Below are the code and all the weights of a small trained network. Each question names an input and a target symbol and asks about switching units off, where a switched-off unit gives its printed mean instead of its output.

import numpy as np


def w(rows, s, z=0):
    codes = np.array(rows[::2]) - 128.0
    scale = np.full(codes.shape[1], s)
    scale[-1] = z or s
    return codes * scale


def norm(h):
    return h / np.sqrt((h * h).mean(-1, keepdims=True) + 1e-5)


def f(y):
    return np.maximum(y, 0)


def softmax(a):
    e = np.exp(a - a.max(-1, keepdims=True))
    return e / e.sum(-1, keepdims=True)


def log_softmax(a):
    a = a - a.max(-1, keepdims=True)
    return a - np.log(np.exp(a).sum(-1, keepdims=True))


def net(x, mask):
    ids = ['ΘΠαβγεζλμφ'.index(c) for c in x.split()]
    T = len(ids)
    res = E[ids] + P[:T]
    u = 0
    for l in range(2):
        r = norm(res)
        for j in range(3):
            rows = slice(2 * j, 2 * j + 2)
            q, k, v = (r @ M[l][rows].T for M in (Q, K, V))
            z = softmax(np.where(np.tri(T) > 0, q @ k.T / 2**0.5, -1e9)) @ v
            o = O[l][rows]
            res = res + np.where(mask[u + j], z, o[:, -1]) @ o[:, :-1]
        u += 3
        y = f(norm(res) @ A[l][:, :-1].T + A[l][:, -1])
        res = res + np.where(mask[u : u + 8], y, B[l][:, -1]) @ B[l][:, :-1]
        u += 8
    return log_softmax(norm(res)[-1] @ U[:, :-1].T + U[:, -1])


Q, K, V, O, A, B = {}, {}, {}, {}, {}, {}
E = w([
[76,175,143,51,91,183,127,105,108,108],'Θ',
[123,81,127,142,75,141,55,116,118,100],'Π',
[68,144,109,135,104,103,123,92,215,99],'α',
[102,228,79,132,50,148,148,115,139,110],'β',
[189,170,158,138,86,118,20,110,87,122],'γ',
[205,12,104,64,143,174,122,74,187,254],'ε',
[75,183,140,72,115,140,106,79,195,90],'ζ',
[186,216,107,78,86,103,111,71,132,49],'λ',
[146,118,123,95,90,142,82,86,101,68],'μ',
[141,172,70,168,118,68,89,82,100,136],'φ',
],0.015)
P = w([
[194,138,36,34,246,142,81,253,59,242],'0',
[181,198,95,253,63,77,166,41,179,140],'1',
[117,180,151,223,86,109,165,75,156,71],'2',
[98,168,167,189,83,82,138,82,150,84],'3',
[86,152,156,172,74,82,125,89,145,94],'4',
[80,145,143,154,72,64,109,87,149,97],'5',
[66,130,123,144,64,61,108,100,141,105],'6',
[70,119,113,129,62,50,106,112,160,99],'7',
[69,107,99,127,58,74,99,138,155,118],'8',
[61,99,92,112,58,69,86,147,154,126],'9',
[55,87,79,99,44,78,99,171,152,135],'10',
[72,74,45,110,75,119,77,187,184,119],'11',
[23,75,105,59,12,56,116,225,167,203],'12',
],0.007)
Q[0] = w([
[104,120,167,147,128,137,164,148,129,153],'0.h0',
[144,132,65,100,20,119,95,91,161,146],'0.h0',
[157,170,201,167,82,127,156,198,204,105],'0.h1',
[166,116,118,162,254,168,147,146,68,169],'0.h1',
[119,133,108,141,172,142,116,154,115,85],'0.h2',
[148,113,183,165,166,132,190,137,122,121],'0.h2',
],0.0075)
K[0] = w([
[132,122,137,135,179,143,110,101,68,81],'0.h0',
[142,105,105,67,107,158,68,155,178,149],'0.h0',
[144,119,181,105,164,125,146,155,74,148],'0.h1',
[114,133,152,171,3,47,158,93,71,62],'0.h1',
[86,143,170,154,54,102,116,77,143,114],'0.h2',
[50,135,183,168,89,111,147,120,90,68],'0.h2',
],0.0066)
V[0] = w([
[105,42,158,136,125,182,138,126,190,167],'0.h0',
[200,116,163,129,252,170,95,100,162,176],'0.h0',
[96,75,123,127,196,118,173,170,49,160],'0.h1',
[94,140,104,141,84,209,123,147,36,162],'0.h1',
[80,188,119,150,137,126,83,254,108,55],'0.h2',
[97,245,193,107,237,107,71,96,104,123],'0.h2',
],0.0074)
O[0] = w([
[166,204,183,84,71,130,89,135,62,217,112],'0.h0',
[73,121,235,72,170,147,168,140,72,160,131],'0.h0',
[111,134,83,173,221,168,110,93,141,166,80],'0.h1',
[131,165,49,131,88,171,72,112,156,161,152],'0.h1',
[188,123,82,253,68,178,92,76,1,73,1],'0.h2',
[131,126,148,181,138,215,150,173,151,79,107],'0.h2',
],0.0084,0.0052)
A[0] = w([
[130,79,148,81,180,156,171,162,159,85,171],'0.n0',
[144,87,141,70,128,161,153,14,143,183,229],'0.n1',
[119,175,84,156,134,175,93,109,127,158,50],'0.n2',
[99,136,170,148,62,100,139,65,170,55,138],'0.n3',
[102,76,134,136,76,104,116,62,253,174,103],'0.n4',
[96,157,93,87,165,126,103,175,117,162,250],'0.n5',
[97,142,113,125,40,142,100,129,101,160,178],'0.n6',
[110,142,163,160,167,135,169,154,89,73,242],'0.n7',
],0.0074,0.0018)
B[0] = w([
[165,142,45,135,153,78,170,74,82,150,161],'0.n0',
[186,14,104,151,107,162,189,77,123,79,208],'0.n1',
[98,107,167,138,144,18,78,120,154,173,161],'0.n2',
[95,129,76,173,127,166,74,34,113,179,226],'0.n3',
[171,62,188,116,188,113,127,195,2,128,253],'0.n4',
[99,160,104,139,98,95,126,70,121,126,202],'0.n5',
[77,162,172,121,156,89,125,67,132,87,189],'0.n6',
[62,132,125,170,60,75,109,95,108,155,151],'0.n7',
],0.0071,0.0076)
Q[1] = w([
[49,91,105,183,42,102,43,2,157,71],'1.h0',
[120,92,90,69,69,88,127,160,246,222],'1.h0',
[142,125,159,89,210,166,184,246,167,113],'1.h1',
[56,123,118,153,167,181,112,92,87,23],'1.h1',
[140,29,149,45,107,42,142,118,98,146],'1.h2',
[113,104,130,64,135,200,179,241,97,145],'1.h2',
],0.0095)
K[1] = w([
[165,155,162,5,170,68,152,175,120,196],'1.h0',
[164,128,27,101,125,111,79,188,33,102],'1.h0',
[151,149,93,236,79,165,126,73,104,104],'1.h1',
[137,148,173,131,72,72,151,48,64,194],'1.h1',
[101,128,68,67,33,101,52,155,169,114],'1.h2',
[196,167,108,209,133,147,89,73,189,159],'1.h2',
],0.011)
V[1] = w([
[90,196,74,136,83,73,208,49,162,113],'1.h0',
[56,178,195,216,113,80,105,169,87,156],'1.h0',
[132,40,116,171,135,199,183,120,106,100],'1.h1',
[58,39,122,188,195,77,121,158,205,152],'1.h1',
[246,164,137,168,96,83,102,107,134,133],'1.h2',
[161,3,156,120,153,106,127,114,88,75],'1.h2',
],0.012)
O[1] = w([
[23,74,208,148,201,155,112,199,103,100,253],'1.h0',
[80,79,149,158,66,206,147,36,169,101,165],'1.h0',
[153,150,30,100,120,183,101,155,8,116,91],'1.h1',
[149,161,176,26,202,168,144,83,81,15,144],'1.h1',
[121,154,152,208,236,49,167,87,120,163,116],'1.h2',
[69,230,146,153,78,152,222,173,113,126,83],'1.h2',
],0.012,0.0054)
A[1] = w([
[107,41,155,155,205,108,91,169,130,141,69],'1.n0',
[98,184,165,62,132,111,109,148,205,84,158],'1.n1',
[218,221,10,90,166,75,110,124,55,151,13],'1.n2',
[162,112,148,181,98,107,158,52,204,170,105],'1.n3',
[223,101,81,104,55,171,192,80,118,124,4],'1.n4',
[104,109,88,224,120,169,84,98,102,78,197],'1.n5',
[163,124,34,73,140,128,179,117,137,147,149],'1.n6',
[154,84,158,178,123,203,144,241,71,121,203],'1.n7',
],0.011,0.0031)
B[1] = w([
[205,214,73,211,131,169,87,108,182,169,243],'1.n0',
[159,130,91,207,107,164,114,145,102,93,232],'1.n1',
[12,110,170,42,116,129,81,80,125,219,176],'1.n2',
[108,38,61,93,170,78,209,148,77,113,197],'1.n3',
[229,178,171,213,24,178,214,153,120,149,164],'1.n4',
[172,181,157,80,155,109,151,168,165,174,255],'1.n5',
[47,184,122,163,124,98,127,112,153,148,165],'1.n6',
[140,40,185,85,53,98,242,160,74,120,179],'1.n7',
],0.011,0.0093)
U = w([
[95,64,82,145,194,14,234,85,111,95,93],'Θ',
[67,100,254,200,162,170,176,76,165,147,61],'Π',
[133,62,130,150,47,182,96,217,99,144,80],'α',
[192,147,247,91,124,76,183,184,203,110,60],'β',
[190,38,68,117,138,131,34,75,146,135,75],'γ',
[149,173,141,239,234,101,149,179,151,184,218],'ε',
[168,200,101,179,53,140,213,75,104,130,164],'ζ',
[61,171,155,69,155,122,116,66,92,233,97],'λ',
[120,154,111,170,152,63,199,255,39,119,152],'μ',
[167,152,123,91,197,170,146,90,60,49,254],'φ',
],0.0061,0.002)

Each question gives the input, a string of symbols that net reads in full, and the target symbol t.
The units are the heads (2 rows each of Q, K, V and O) and the neurons (one row each of A and B). Each row of codes is followed by its name. A weight is (code - 128) times the scale printed after its matrix; where a second scale follows, it is the last column's (O, A, B and U).
mask holds one flag per unit, layer by layer, with each layer's heads first. A switched-off unit (its flag False) gives its mean, the last column of its rows in O or B, instead of its output. The means were averaged over made-up inputs and are rounded, as every weight is.
A unit's drop is (log p(t) with every unit on - log p(t) with that unit switched off) / (log p(t) with every unit on - log p(t) with every unit switched off).
The circuit of an input: a set's keep is (log p(t) with only the set's units on - log p(t) with every unit switched off) / (log p(t) with every unit on - log p(t) with every unit switched off). Starting from the 12 units with the biggest drops (on a tie, the unit counted first), units are removed one at a time, each time the one whose removal leaves the highest keep (on an exact tie, the one counted first), for as long as the keep stays at least 0.8.
units of the circuit, in order: the units of the circuit, biggest drop first
most important unit: the unit with the biggest drop
which heads matter: for each layer, one digit per head in row order, 1 if its drop is at least 0.15 and else 0, layers parted by /
input γ ζ ζ β α φ φ Θ φ, target ζ: which heads matter : 101 / 100
input γ Θ λ α ζ α, target ζ: most important unit : 0.h2
input μ γ λ β γ ε λ γ Θ φ, target α: which heads matter : 001 / 001
input α α β γ ζ μ γ γ, target Π: units of the circuit, in order : (1.h0; 0.h2; 0.n1)
input φ ε γ γ ζ λ Θ ε Θ λ γ, target φ: units of the circuit, in order : (1.h1; 0.n3)
input φ γ γ ε ζ, target λ: units of the circuit, in order : (1.h0; 1.n2; 0.h0)
input ε Θ ε, target β: units of the circuit, in order : (0.h2; 1.h1)
input ε β ζ ε γ Θ, target β: units of the circuit, in order : (0.h2; 1.h1)
input Θ λ β φ Π μ ε ε φ φ λ, target γ: which heads matter : 111 / 001
input γ ε φ, target λ: which heads matter : 001 / 010
input β ε ε Θ α, target ε: units of the circuit, in order : (0.h2; 0.n4; 1.n0; 1.h0)
input μ α φ γ φ μ, target λ: units of the circuit, in order : (1.h0; 1.n2)
input Π Θ λ ε β φ β γ γ λ, target Θ: which heads matter : 001 / 010
input γ β ζ λ ζ μ λ Θ, target ζ: units of the circuit, in order : (1.h0)
input λ μ ε, target μ: units of the circuit, in order : (0.h0; 1.h0)
input α ε Π φ γ ε β, target Π: which heads matter : 111 / 100
input Θ β β ε λ Π φ γ ζ β φ, target γ: which heads matter : 001 / 001
input β Θ μ β λ μ ζ φ β α, target ε: which heads matter : 101 / 000
input ε Θ λ μ μ β ε γ γ, target β: units of the circuit, in order : (0.h2; 1.h1)
input Θ α β λ, target γ: units of the circuit, in order : (1.h2; 0.h1)
input λ φ γ φ ε ε β ζ β λ γ λ φ, target μ: which heads matter : 111 / 110
input μ γ β γ ζ β μ α γ, target λ: most important unit : 0.h0
input ε ζ λ ε β α, target β: which heads matter : 101 / 111
input ε λ μ β ζ μ ζ ε, target β: units of the circuit, in order : (0.h2; 1.h1; 0.h1)
input α φ λ, target Π: units of the circuit, in order : (1.h0; 0.h2; 0.n7; 0.h1)
input α Π φ β, target Π: units of the circuit, in order : (1.h0; 0.h2)
input ζ λ γ α ε μ γ Π μ, target ζ: which heads matter : 101 / 101
input γ λ β γ ε γ, target λ: which heads matter : 011 / 110
